[[147 108 106 155]
 [148 105 102 150]
 [105 148 153 117]
 [141 138 135 106]]
|
[[148 105 102]
 [105 148 153]]

[[155 149 152 151 102]
 [152 145 150 151 105]
 [152 145 150 151 105]
 [100 109 103 103 155]]
|
[[152 145 150]
 [152 145 150]]

[[122 128 123 149]
 [117 124 122 128]
 [156 125 133 144]
 [117 129 128 137]
 [133 121 128 132]]
|
[[117 124 122]
 [156 125 133]]

[[127 111 134 122]
 [128 120 130 128]
 [117 108 154 119]
 [130 122 121 127]]
|
[[128 120 130]
 [117 108 154]]

[[120 124 150 141]
 [118 111 138 146]
 [153 151 103 103]]
|
[[118 111 138]
 [153 151 103]]

[[156 124 137]
 [117 105 115]
 [130 100 142]]
|
[[117 105 115]
 [130 100 142]]

[[148 116 136 111 139]
 [113 148 111 139 107]
 [147  99 157 105 148]]
|
[[113 148 111]
 [147  99 157]]
---
[[127 131 129]
 [142 119 136]
 [140 116 131]
 [124 150 133]
 [142 131 140]]
|
[[142 119 136]
 [140 116 131]]

[[126 111 151]
 [141 155 100]
 [116 101 156]]
|
[[141 155 100]
 [116 101 156]]

[[107 117 123 113]
 [124 120 125 121]
 [136 130 130 133]]
|
[[124 120 125]
 [136 130 130]]

[[140 147 146 124]
 [106 111 126 135]
 [125 143 145 111]
 [138 102 123 131]]
|
[[106 111 126]
 [125 143 145]]

[[107 134 128]
 [107 139 131]
 [104 136 137]
 [106 133 129]
 [104 135 137]]
|
[[107 139 131]
 [104 136 137]]

[[123 107 123]
 [124 132 122]
 [150 133 131]
 [110 154 143]]
|
[[124 132 122]
 [150 133 131]]
---
[[129 118 152 125]
 [116 128 151 127]
 [122 124 141 127]
 [130 117 132 131]
 [126 120 141 129]]
|
[[129 118]
 [116 128]
 [122 124]]

[[109 130 111 142 127]
 [131 156 113 145  99]
 [123 109 136 117 149]]
|
[[109 130]
 [131 156]
 [123 109]]

[[134 147]
 [124 155]
 [141 129]
 [126 118]
 [121 110]]
|
[[134 147]
 [124 155]
 [141 129]]

[[114 145]
 [125 127]
 [130 126]
 [124 134]
 [145 104]]
|
[[114 145]
 [125 127]
 [130 126]]

[[103 111 105]
 [106 138 108]
 [140 148 132]]
|
[[103 111]
 [106 138]
 [140 148]]

[[149 105 122 112]
 [144 121 106 139]
 [122 155 132 149]
 [127 108 137 150]]
|
[[149 105]
 [144 121]
 [122 155]]

[[145 139 146]
 [111 114 108]
 [151 155 148]]
|
[[145 139]
 [111 114]
 [151 155]]
---
[[126 139 129 122]
 [115 133 126 119]
 [153 135 125 129]]
|
[[133 126]
 [135 125]]

[[124 137 140 145]
 [121 118 141 147]
 [120 119 140 150]
 [130 108 127 114]]
|
[[118 141]
 [119 140]]

[[151 106 144]
 [129 129 127]
 [140 115 135]]
|
[[129 127]
 [115 135]]

[[115 153 103 141]
 [123 146 109 133]
 [117 119 137 139]
 [109 143 113 147]]
|
[[146 109]
 [119 137]]

[[109 148 127]
 [155 101 135]
 [107 149 127]]
|
[[101 135]
 [149 127]]

[[136 132 140 138 142]
 [117 103 111 116 117]
 [140 138 139 138 136]
 [138 120 134 136 142]]
|
[[103 111]
 [138 139]]

[[114 138 106 137 131]
 [121 141 132 132 133]
 [116 139 119 133 131]
 [128 139 118 140 132]]
|
[[141 132]
 [139 119]]

[[107 130 129 148 142]
 [124 125 137 133 130]
 [134 121 152 119 117]]
|
[[125 137]
 [121 152]]
---
[[131 114 134 132 117 116 130]
 [115 126 155 129 121 110 146]
 [145 107 143 116 106 115 149]
 [134 138 121 122 133 109 149]
 [133 128 131 117 133 153 122]
 [122 138 124 133 122 145 110]
 [126 128 127 134 121 137 137]
 [126 123 125 143 127 132 145]]
|
[[114 134 132 117 116 130 131]
 [126 155 129 121 110 146 115]
 [107 143 116 106 115 149 145]
 [138 121 122 133 109 149 134]
 [128 131 117 133 153 122 133]
 [138 124 133 122 145 110 122]
 [128 127 134 121 137 137 126]
 [123 125 143 127 132 145 126]]

[[153 128]
 [144 135]
 [149 130]
 [154 127]
 [145 133]
 [145 133]
 [154 127]
 [154 127]
 [154 127]
 [145 133]
 [154 127]
 [145 132]]
|
[[128 153]
 [135 144]
 [130 149]
 [127 154]
 [133 145]
 [133 145]
 [127 154]
 [127 154]
 [127 154]
 [133 145]
 [127 154]
 [132 145]]

[[155 129 118 113 123 123 124 121 157 113]
 [154 117 119 102 127 125 128 108 156 102]
 [125 126 137 133 139 139 140 130 126 133]
 [147 114 124 104 131 130 133 107 148 104]
 [154 144 119 126 120 121 119 139 156 127]
 [117 118 143 131 147 146 148 122 117 130]]
|
[[129 118 113 123 123 124 121 157 113 155]
 [117 119 102 127 125 128 108 156 102 154]
 [126 137 133 139 139 140 130 126 133 125]
 [114 124 104 131 130 133 107 148 104 147]
 [144 119 126 120 121 119 139 156 127 154]
 [118 143 131 147 146 148 122 117 130 117]]

[[123 137 136 129 135 118 136 125 133]
 [126 148 131 111 125 137 125 136 127]
 [139 124 134 105 120 150 129 135 121]
 [121 139 129 121 122 134 128 134 115]
 [114 131 116 123 123 135 125 140 137]
 [140 122 123 130 119 124 116 100 135]
 [107 129 130 142 133 120 139 138 129]
 [119 138 132 121 121 126 128 135 122]
 [127 117 116 139 129 134 117 138 125]]
|
[[137 136 129 135 118 136 125 133 123]
 [148 131 111 125 137 125 136 127 126]
 [124 134 105 120 150 129 135 121 139]
 [139 129 121 122 134 128 134 115 121]
 [131 116 123 123 135 125 140 137 114]
 [122 123 130 119 124 116 100 135 140]
 [129 130 142 133 120 139 138 129 107]
 [138 132 121 121 126 128 135 122 119]
 [117 116 139 129 134 117 138 125 127]]

[[129 132 104 147 146]
 [125 129 146 124 117]]
|
[[132 104 147 146 129]
 [129 146 124 117 125]]

[[117 133 135 141 121]
 [116 136 134 138 118]
 [108 125 125 113 112]
 [103 134 130 121 133]
 [108 133 132 127 112]
 [124 120 139 131 137]
 [104 138 122 119 109]
 [ 99 135 125 123 125]]
|
[[133 135 141 121 117]
 [136 134 138 118 116]
 [125 125 113 112 108]
 [134 130 121 133 103]
 [133 132 127 112 108]
 [120 139 131 137 124]
 [138 122 119 109 104]
 [135 125 123 125  99]]

[[119 123 123]
 [123 157 127]
 [113 155 122]
 [110 121 130]
 [121 152 118]
 [121 103 132]
 [138 158 112]
 [133 115 138]]
|
[[123 123 119]
 [157 127 123]
 [155 122 113]
 [121 130 110]
 [152 118 121]
 [103 132 121]
 [158 112 138]
 [115 138 133]]

[[138 126 122]
 [122 138 136]
 [148 134 151]
 [120 139 142]
 [125 152 109]
 [154 133 135]
 [133 124 114]]
|
[[126 122 138]
 [138 136 122]
 [134 151 148]
 [139 142 120]
 [152 109 125]
 [133 135 154]
 [124 114 133]]

[[135 139 122 123 106 124 124 128 124 151 113 135]
 [132 129 146 106 112 116 111 126 119 137 114 115]
 [123 130 108 116 129 140 130 136 129 133 113 135]
 [126 123 110 114 129 138 122 136 137 139 115 138]
 [115 138 129 150 111 130 143 133 110 133 149 129]
 [142 119 128 123 140 111 128 124 138 130 120 125]]
|
[[139 122 123 106 124 124 128 124 151 113 135 135]
 [129 146 106 112 116 111 126 119 137 114 115 132]
 [130 108 116 129 140 130 136 129 133 113 135 123]
 [123 110 114 129 138 122 136 137 139 115 138 126]
 [138 129 150 111 130 143 133 110 133 149 129 115]
 [119 128 123 140 111 128 124 138 130 120 125 142]]
